Here is a tiny trained network, its code and every weight. The questions are about switching its units off for an input and a target symbol, where a switched-off unit gives its printed mean instead of its output.

import numpy as np


def w(rows, s, z=0):
    codes = np.array(rows[::2]) - 128.0
    scale = np.full(codes.shape[1], s)
    scale[-1] = z or s
    return codes * scale


def f(y):
    return np.maximum(y, 0)


def softmax(a):
    e = np.exp(a - a.max(-1, keepdims=True))
    return e / e.sum(-1, keepdims=True)


def log_softmax(a):
    a = a - a.max(-1, keepdims=True)
    return a - np.log(np.exp(a).sum(-1, keepdims=True))


def net(x, mask):
    ids = ['ΘΞΠΣΨβημφω'.index(c) for c in x.split()]
    T = len(ids)
    res = E[ids] + P[:T]
    u = 0
    for l in range(2):
        r = res
        for j in range(3):
            rows = slice(2 * j, 2 * j + 2)
            q, k, v = (r @ M[l][rows].T for M in (Q, K, V))
            z = softmax(np.where(np.tri(T) > 0, q @ k.T / 2**0.5, -1e9)) @ v
            o = O[l][rows]
            res = res + np.where(mask[u + j], z, o[:, -1]) @ o[:, :-1]
        u += 3
        y = f(res @ A[l][:, :-1].T + A[l][:, -1])
        res = res + np.where(mask[u : u + 8], y, B[l][:, -1]) @ B[l][:, :-1]
        u += 8
    return log_softmax(res[-1] @ U[:, :-1].T + U[:, -1])


Q, K, V, O, A, B = {}, {}, {}, {}, {}, {}
E = w([
[194,73,177,98,80,150,98,94,130,86,105,169],'Θ',
[139,121,151,91,95,80,114,144,223,164,61,86],'Ξ',
[59,80,153,135,141,154,74,148,163,154,127,127],'Π',
[148,161,139,113,139,168,104,156,176,175,121,135],'Σ',
[65,134,115,3,137,150,170,60,177,127,152,199],'Ψ',
[46,153,160,178,177,50,95,90,102,78,141,142],'β',
[101,184,148,105,59,223,183,148,113,159,151,121],'η',
[158,152,156,58,205,218,155,152,185,87,158,196],'μ',
[205,129,110,190,134,137,115,214,159,122,136,65],'φ',
[81,83,90,163,143,179,124,195,46,76,139,140],'ω',
],0.012)
P = w([
[142,135,119,78,138,127,12,102,99,218,93,138],'0',
[100,128,189,133,171,204,135,76,133,52,85,71],'1',
[126,120,216,60,105,129,161,180,84,111,178,143],'2',
[123,138,105,125,33,140,17,174,186,103,204,212],'3',
[80,127,124,182,164,197,199,95,146,41,89,62],'4',
[120,144,150,137,137,112,214,185,107,128,200,143],'5',
[108,104,62,180,11,120,73,189,206,58,214,244],'6',
[76,122,142,164,173,197,169,93,139,53,80,66],'7',
[125,159,176,156,172,109,164,166,99,148,178,162],'8',
],0.012)
Q[0] = w([
[115,181,25,135,29,128,29,163,157,120,164,254],'L0H0',
[139,85,108,97,169,113,188,59,69,189,95,101],'L0H0',
[60,124,185,163,171,119,115,161,73,37,232,169],'L0H1',
[250,132,133,245,95,215,55,208,109,108,169,59],'L0H1',
[146,144,168,109,196,129,246,81,103,156,25,17],'L0H2',
[192,119,100,120,86,71,84,206,192,204,185,187],'L0H2',
],0.0076)
K[0] = w([
[108,116,2,157,161,152,249,147,147,83,202,145],'L0H0',
[122,168,162,29,119,159,53,66,139,172,102,161],'L0H0',
[86,118,116,185,163,166,82,89,24,98,205,165],'L0H1',
[244,99,129,174,144,198,110,194,98,139,143,104],'L0H1',
[201,87,185,38,82,107,7,71,102,190,80,74],'L0H2',
[159,83,121,191,99,139,224,188,185,124,142,104],'L0H2',
],0.0082)
V[0] = w([
[198,155,140,77,203,82,106,141,162,121,61,161],'L0H0',
[44,128,111,11,150,154,137,25,139,110,174,199],'L0H0',
[92,147,128,183,195,107,132,163,128,113,142,173],'L0H1',
[85,232,158,139,168,143,155,154,33,154,171,197],'L0H1',
[165,39,106,125,164,253,128,173,95,153,143,160],'L0H2',
[182,210,144,110,29,142,241,62,141,46,159,151],'L0H2',
],0.0064)
O[0] = w([
[144,201,101,107,172,74,162,176,150,98,30,190,190],'L0H0',
[140,81,183,182,115,170,218,104,178,186,118,195,121],'L0H0',
[152,129,142,104,112,158,168,199,131,82,116,77,128],'L0H1',
[151,166,145,88,80,183,148,158,130,134,92,131,87],'L0H1',
[157,1,153,37,128,178,142,146,126,86,97,25,152],'L0H2',
[143,184,177,112,21,93,127,51,85,102,153,89,2],'L0H2',
],0.0076,0.0047)
A[0] = w([
[133,172,160,124,137,7,147,149,91,187,156,143,181],'L0N0',
[85,64,154,185,120,115,99,135,82,67,174,150,192],'L0N1',
[116,105,165,108,151,253,171,69,160,106,123,112,193],'L0N2',
[105,138,179,147,128,110,141,67,67,105,164,125,141],'L0N3',
[90,95,169,145,127,143,167,177,184,87,79,132,181],'L0N4',
[97,139,192,137,129,213,210,106,105,86,147,129,5],'L0N5',
[45,86,156,83,120,126,154,144,119,120,66,76,184],'L0N6',
[122,156,141,167,125,46,152,92,133,195,142,211,110],'L0N7',
],0.007,0.0029)
B[0] = w([
[147,112,114,97,110,47,163,200,141,138,157,100,173],'L0N0',
[163,156,94,141,99,83,147,181,211,228,114,68,184],'L0N1',
[110,110,142,215,127,3,119,164,89,205,79,48,225],'L0N2',
[97,108,128,95,171,142,156,168,202,174,99,51,137],'L0N3',
[131,105,168,155,165,196,186,92,111,89,200,148,255],'L0N4',
[187,117,132,153,153,72,1,123,193,57,159,109,172],'L0N5',
[164,162,191,94,115,124,185,118,153,65,125,124,198],'L0N6',
[108,38,96,199,150,78,98,204,15,180,120,104,175],'L0N7',
],0.0062,0.0081)
Q[1] = w([
[119,193,181,123,170,180,234,112,123,102,54,100],'L1H0',
[164,79,141,157,93,148,73,119,94,157,204,154],'L1H0',
[172,173,194,150,133,174,157,133,198,78,153,192],'L1H1',
[110,97,91,206,229,94,146,97,93,101,38,52],'L1H1',
[105,129,187,145,177,179,233,86,167,97,60,63],'L1H2',
[150,133,253,88,86,150,208,128,157,140,191,120],'L1H2',
],0.0074)
K[1] = w([
[144,113,158,70,142,146,104,90,122,188,62,150],'L1H0',
[134,133,157,156,101,142,148,121,166,101,154,128],'L1H0',
[182,151,128,106,126,108,151,172,123,148,149,142],'L1H1',
[145,124,93,147,197,130,132,110,146,150,8,126],'L1H1',
[158,126,128,103,193,139,129,111,72,203,100,107],'L1H2',
[130,165,147,105,154,110,194,151,84,112,147,133],'L1H2',
],0.011)
V[1] = w([
[95,227,152,146,161,139,187,205,130,128,169,67],'L1H0',
[78,163,173,103,125,181,73,56,154,215,92,139],'L1H0',
[111,108,116,149,162,139,120,90,101,24,153,105],'L1H1',
[198,129,149,52,106,101,155,212,169,132,206,163],'L1H1',
[166,154,106,101,62,170,62,125,108,125,75,130],'L1H2',
[107,114,184,41,134,166,255,187,75,153,68,92],'L1H2',
],0.0071)
O[1] = w([
[108,193,178,128,152,191,10,242,104,184,151,78,108],'L1H0',
[92,99,119,140,59,71,153,187,198,3,178,133,63],'L1H0',
[163,29,194,214,205,95,63,105,20,163,110,84,1],'L1H1',
[90,78,166,41,127,219,197,157,91,104,63,195,228],'L1H1',
[54,73,116,161,132,130,69,60,154,71,108,151,27],'L1H2',
[100,113,192,86,49,138,128,100,136,204,233,123,131],'L1H2',
],0.0064,0.0056)
A[1] = w([
[139,173,110,85,153,133,102,162,1,123,114,123,130],'L1N0',
[166,127,120,167,144,52,36,101,94,174,136,50,54],'L1N1',
[103,116,78,240,135,31,36,114,137,117,71,78,140],'L1N2',
[141,137,39,78,114,183,14,150,103,140,160,76,25],'L1N3',
[158,134,175,126,204,198,137,75,77,92,111,79,89],'L1N4',
[108,164,93,188,161,115,62,141,158,195,146,150,155],'L1N5',
[122,210,45,58,152,178,108,106,141,89,74,159,190],'L1N6',
[89,144,139,62,75,118,35,166,96,209,207,103,254],'L1N7',
],0.0066,0.0022)
B[1] = w([
[145,90,194,108,113,127,118,78,209,118,177,134,197],'L1N0',
[72,166,88,167,76,181,94,87,218,111,146,175,172],'L1N1',
[126,117,181,81,83,138,111,150,1,89,130,114,218],'L1N2',
[142,92,116,195,151,74,103,161,85,132,220,145,195],'L1N3',
[64,162,93,171,18,90,141,105,96,207,53,150,169],'L1N4',
[121,181,186,159,82,176,119,113,139,66,131,180,196],'L1N5',
[102,136,37,84,117,172,140,80,70,170,199,60,230],'L1N6',
[190,137,91,142,160,81,133,111,138,90,92,131,254],'L1N7',
],0.0086,0.0087)
U = w([
[148,147,212,42,119,231,179,122,107,130,159,95,196],'Θ',
[188,84,121,132,254,30,150,206,90,181,138,74,210],'Ξ',
[167,196,98,147,101,53,100,107,215,135,129,77,169],'Π',
[114,184,154,199,137,168,120,143,120,101,122,213,76],'Σ',
[67,99,122,179,89,139,161,91,107,225,169,150,43],'Ψ',
[116,149,76,100,145,217,143,97,169,131,117,123,179],'β',
[182,99,110,142,149,89,150,74,87,73,120,165,7],'η',
[98,153,92,102,89,93,124,155,66,153,31,94,122],'μ',
[81,65,123,115,195,159,83,188,221,79,90,162,88],'φ',
[81,95,133,107,131,124,101,107,96,102,218,87,67],'ω',
],0.0064,0.002)

Each question gives the input, a string of symbols that net reads in full, and the target symbol t.
The units are the heads (2 rows each of Q, K, V and O) and the neurons (one row each of A and B). Each row of codes is followed by its name. A weight is (code - 128) times the scale printed after its matrix; where a second scale follows, it is the last column's (O, A, B and U).
mask holds one flag per unit, layer by layer, with each layer's heads first. A switched-off unit (its flag False) gives its mean, the last column of its rows in O or B, instead of its output. The means were averaged over made-up inputs and are rounded, as every weight is.
A unit's drop is (log p(t) with every unit on - log p(t) with that unit switched off) / (log p(t) with every unit on - log p(t) with every unit switched off).
The circuit of an input: a set's keep is (log p(t) with only the set's units on - log p(t) with every unit switched off) / (log p(t) with every unit on - log p(t) with every unit switched off). Starting from the 12 units with the biggest drops (on a tie, the unit counted first), units are removed one at a time, each time the one whose removal leaves the highest keep (on an exact tie, the one counted first), for as long as the keep stays at least 0.8.
units of the circuit, in order: the units of the circuit, biggest drop first
most important unit: the unit with the biggest drop
k most important neurons: the k neurons with the biggest drops, biggest first
top k neurons in layer l: the k neurons of layer l with the biggest drops, biggest first
which heads matter: for each layer, one digit per head in row order, 1 if its drop is at least 0.15 and else 0, layers parted by /
input μ Ξ Ξ Ψ Ξ, target Θ: units of the circuit, in order : (L1H2; L0H2; L0N6)
input Π φ Ψ φ Ξ φ β φ, target Ξ: which heads matter : 001 / 110
input Ψ β φ φ η, target Π: units of the circuit, in order : (L0N2; L0H0; L1H1; L0N5)
input Σ φ ω Ξ Ξ, target φ: most important unit : L0N4
input η Ξ ω β μ Ξ Ξ μ Π, target Θ: 3 most important neurons : (L0N7; L0N6; L1N3)
input Θ Ξ Ξ Θ Θ Ξ, target Π: which heads matter : 011 / 111
input Π Ξ φ Θ Π, target Ξ: units of the circuit, in order : (L0H2; L0N2)
input β ω Ψ Ξ β, target Σ: units of the circuit, in order : (L0H2; L1N5; L1H1)
input Ψ Ξ Ξ φ Ξ Π φ Ξ φ, target Π: units of the circuit, in order : (L0H0; L1N1; L1H1)
input μ ω Ψ φ, target Ξ: 2 most important neurons : (L1N3; L0N5)
input φ Π φ β, target ω: top 3 neurons in layer 1 : (L1N6; L1N3; L1N2)
input Π φ β Ξ Ξ, target Ξ: top 2 neurons in layer 0 : (L0N2; L0N6)
input η Ψ Ξ β, target Σ: 2 most important neurons : (L0N7; L1N5)
input μ φ φ Ξ, target ω: which heads matter : 100 / 001
input η Θ Ξ φ φ Ξ μ φ φ, target Σ: 4 most important neurons : (L1N1; L0N6; L0N4; L1N5)
input Ξ ω Ξ Σ μ, target β: 4 most important neurons : (L1N6; L0N4; L0N0; L0N7)
input Ψ Ξ μ Ξ φ Ξ Ψ φ ω, target Θ: units of the circuit, in order : (L0H1; L1H2)
input Σ Ξ μ Π β, target φ: most important unit : L0N4
input Ξ Ξ Ξ Σ ω φ ω, target Ξ: units of the circuit, in order : (L0N1; L1H0; L1N3; L1N7)
input β Ψ Ξ Π, target Ψ: units of the circuit, in order : (L0H0)
input β ω Ξ η, target Ξ: which heads matter : 101 / 100
input η β Ξ φ, target ω: top 3 neurons in layer 0 : (L0N2; L0N4; L0N6)
input β η φ, target Θ: units of the circuit, in order : (L0N2; L0H2)
input φ Ξ Ξ Σ φ Ξ μ Ξ ω, target Θ: 2 most important neurons : (L0N7; L0N6)
input Ψ Ξ β Ξ Π Θ Ξ Ψ, target Π: which heads matter : 100 / 010
input Ξ Σ Ξ φ η Ξ Ψ β, target β: which heads matter : 101 / 010
input φ η φ η Ξ φ Ψ Ξ, target μ: most important neuron : (L1N4)
input Ξ Ξ ω μ Ξ Ψ Ψ Ψ Ξ, target Σ: 3 most important neurons : (L0N7; L1N1; L1N5)
input Ξ β Ξ Ξ Ξ Ξ Ψ Ψ Ψ, target Π: top 3 neurons in layer 1 : (L1N1; L1N2; L1N7)
